Below is a small trained network, with its code and all its weights. Each question gives an input and a target symbol and asks what happens when units are switched off, that is, made to give their printed mean instead of their output.

import numpy as np


def w(rows, s, z=0):
    codes = np.array(rows[::2]) - 128.0
    scale = np.full(codes.shape[1], s)
    scale[-1] = z or s
    return codes * scale


def f(y):
    return np.maximum(y, 0)


def softmax(a):
    e = np.exp(a - a.max(-1, keepdims=True))
    return e / e.sum(-1, keepdims=True)


def log_softmax(a):
    a = a - a.max(-1, keepdims=True)
    return a - np.log(np.exp(a).sum(-1, keepdims=True))


def net(x, mask):
    ids = ['ΔΛΩγεξπφψ'.index(c) for c in x.split()]
    T = len(ids)
    res = E[ids] + P[:T]
    r = res
    for j in range(2):
        rows = slice(3 * j, 3 * j + 3)
        q, k, v = (r @ M[0][rows].T for M in (Q, K, V))
        z = softmax(np.where(np.tri(T) > 0, q @ k.T / 3**0.5, -1e9)) @ v
        o = O[0][rows]
        res = res + np.where(mask[j], z, o[:, -1]) @ o[:, :-1]
    y = f(res @ A[0][:, :-1].T + A[0][:, -1])
    res = res + np.where(mask[2:10], y, B[0][:, -1]) @ B[0][:, :-1]
    return log_softmax(res[-1] @ U[:, :-1].T + U[:, -1])


Q, K, V, O, A, B = {}, {}, {}, {}, {}, {}
E = w([
[167,2,155,137,105,162,150],'Δ',
[162,70,228,119,124,38,128],'Λ',
[162,22,135,165,138,52,151],'Ω',
[161,101,181,58,107,215,85],'γ',
[151,157,221,39,125,131,67],'ε',
[127,175,144,76,151,59,81],'ξ',
[130,124,76,137,172,10,98],'π',
[127,73,27,146,161,143,93],'φ',
[117,152,79,79,154,190,44],'ψ',
],0.0081)
P = w([
[100,112,134,119,64,109,124],'0',
[48,82,134,144,36,98,61],'1',
[188,131,94,34,98,111,147],'2',
[75,104,131,155,134,135,54],'3',
[207,112,120,57,159,131,122],'4',
[107,112,137,147,190,160,25],'5',
[225,71,152,68,196,127,86],'6',
[97,42,173,155,150,140,1],'7',
],0.0089)
Q[0] = w([
[101,31,182,156,195,117,6],'H1',
[222,79,79,33,133,73,135],'H1',
[204,79,129,15,145,117,56],'H1',
[148,193,110,122,93,139,211],'H2',
[85,172,117,170,106,153,168],'H2',
[93,77,154,140,174,117,37],'H2',
],0.013)
K[0] = w([
[230,105,163,90,255,145,149],'H1',
[111,181,72,115,168,159,83],'H1',
[134,155,79,126,216,130,106],'H1',
[66,132,118,149,33,123,118],'H2',
[112,107,159,148,57,108,152],'H2',
[199,111,138,109,218,131,148],'H2',
],0.014)
V[0] = w([
[132,201,236,72,112,133,89],'H1',
[98,207,78,131,180,40,116],'H1',
[138,112,163,156,133,1,169],'H1',
[146,82,203,141,92,112,149],'H2',
[146,79,97,147,106,156,171],'H2',
[99,116,160,152,81,84,154],'H2',
],0.0095)
O[0] = w([
[215,189,27,254,72,176,214,254],'H1',
[238,13,146,103,69,167,39,13],'H1',
[202,77,219,157,204,224,70,100],'H1',
[101,191,129,184,200,184,134,249],'H2',
[73,178,211,111,156,91,101,88],'H2',
[139,125,136,135,178,170,89,35],'H2',
],0.0089,0.0018)
A[0] = w([
[104,188,46,254,75,136,210,120],'N1',
[154,165,176,138,224,161,58,158],'N2',
[142,175,193,195,207,170,128,214],'N3',
[9,208,117,107,202,94,227,140],'N4',
[106,43,140,61,150,147,58,192],'N5',
[213,95,139,201,90,197,137,255],'N6',
[54,96,183,20,86,42,135,190],'N7',
[101,216,47,99,42,26,169,222],'N8',
],0.0065,0.0022)
B[0] = w([
[205,170,191,44,213,110,205,216],'N1',
[102,35,133,142,116,190,149,208],'N2',
[53,93,63,141,159,179,171,203],'N3',
[105,148,217,231,33,55,40,190],'N4',
[181,170,189,63,179,89,118,204],'N5',
[193,194,58,179,89,110,63,208],'N6',
[87,167,3,86,148,88,104,206],'N7',
[124,41,168,114,80,148,197,254],'N8',
],0.0071,0.0081)
U = w([
[52,171,135,185,90,104,61,129],'Δ',
[87,94,35,199,160,193,145,208],'Λ',
[80,58,197,73,222,171,167,3],'Ω',
[137,144,242,151,119,103,177,192],'γ',
[178,234,92,116,218,132,194,25],'ε',
[190,204,48,202,16,100,36,102],'ξ',
[206,81,223,99,99,131,52,34],'π',
[100,219,80,47,216,73,83,151],'φ',
[89,2,54,90,24,120,179,239],'ψ',
],0.0049,0.0011)

Each question gives the input, a string of symbols that net reads in full, and the target symbol t.
The units are the heads (3 rows each of Q, K, V and O) and the neurons (one row each of A and B). Each row of codes is followed by its name. A weight is (code - 128) times the scale printed after its matrix; where a second scale follows, it is the last column's (O, A, B and U).
mask holds one flag per unit, heads first, then neurons. A switched-off unit (its flag False) gives its mean, the last column of its rows in O or B, instead of its output. The means were averaged over made-up inputs and are rounded, as every weight is.
A unit's drop is (log p(t) with every unit on - log p(t) with that unit switched off) / (log p(t) with every unit on - log p(t) with every unit switched off).
The circuit of an input: a set's keep is (log p(t) with only the set's units on - log p(t) with every unit switched off) / (log p(t) with every unit on - log p(t) with every unit switched off). Starting from all 10 units, units are removed one at a time, each time the one whose removal leaves the highest keep (on an exact tie, the one counted first), for as long as the keep stays at least 0.8.
circuit, biggest first: the units of the circuit, biggest drop first
unit that matters most: the unit with the biggest drop
top k neurons: the k neurons with the biggest drops, biggest first
heads that matter: for each layer, one digit per head in row order, 1 if its drop is at least 0.15 and else 0, layers parted by /
input ψ ε ψ γ, target ψ: circuit, biggest first -> [H1, H2, N8]
input γ Δ ε Λ, target ε: circuit, biggest first -> [H1, N1]
input φ ξ Λ Λ, target Λ: heads that matter -> 11
input ξ Δ ψ Δ γ ψ Ω π, target Ω: circuit, biggest first -> [H1, N6]
input Λ Δ ε Δ, target ε: circuit, biggest first -> [N1, H1]
input Ω ψ Δ ψ ψ γ ψ ξ, target ψ: circuit, biggest first -> [H2, H1, N8]
input Λ ψ Δ γ γ ψ Λ, target ψ: heads that matter -> 10
input γ π Ω ψ, target Ω: circuit, biggest first -> [H1, N2, N6]
input ε ξ Δ Ω, target Δ: circuit, biggest first -> [H1, N4, H2]
input π π Δ, target π: circuit, biggest first -> [H1]
input Λ Δ Λ ψ, target Λ: circuit, biggest first -> [H1, N3, H2, N2]
input π Λ Λ γ γ ψ Δ φ, target Δ: circuit, biggest first -> [N4, H1]
input φ Λ ξ Λ ξ, target ξ: top 3 neurons -> [N6, N1, N8]
input γ ψ Δ π, target Δ: unit that matters most -> N4
input π ξ γ ξ, target γ: heads that matter -> 10
input Ω Λ π Λ Δ Δ, target Δ: top 3 neurons -> [N4, N1, N8]
input Ω Λ γ ψ Δ, target ψ: heads that matter -> 10
input φ Λ ψ φ γ ξ π γ, target π: heads that matter -> 10
input γ ε Δ Ω Δ Λ, target Δ: top 2 neurons -> [N4, N1]
input ε Λ ξ Ω π φ γ, target φ: unit that matters most -> H1
input φ Δ γ, target φ: circuit, biggest first -> [H1, N7, N8]
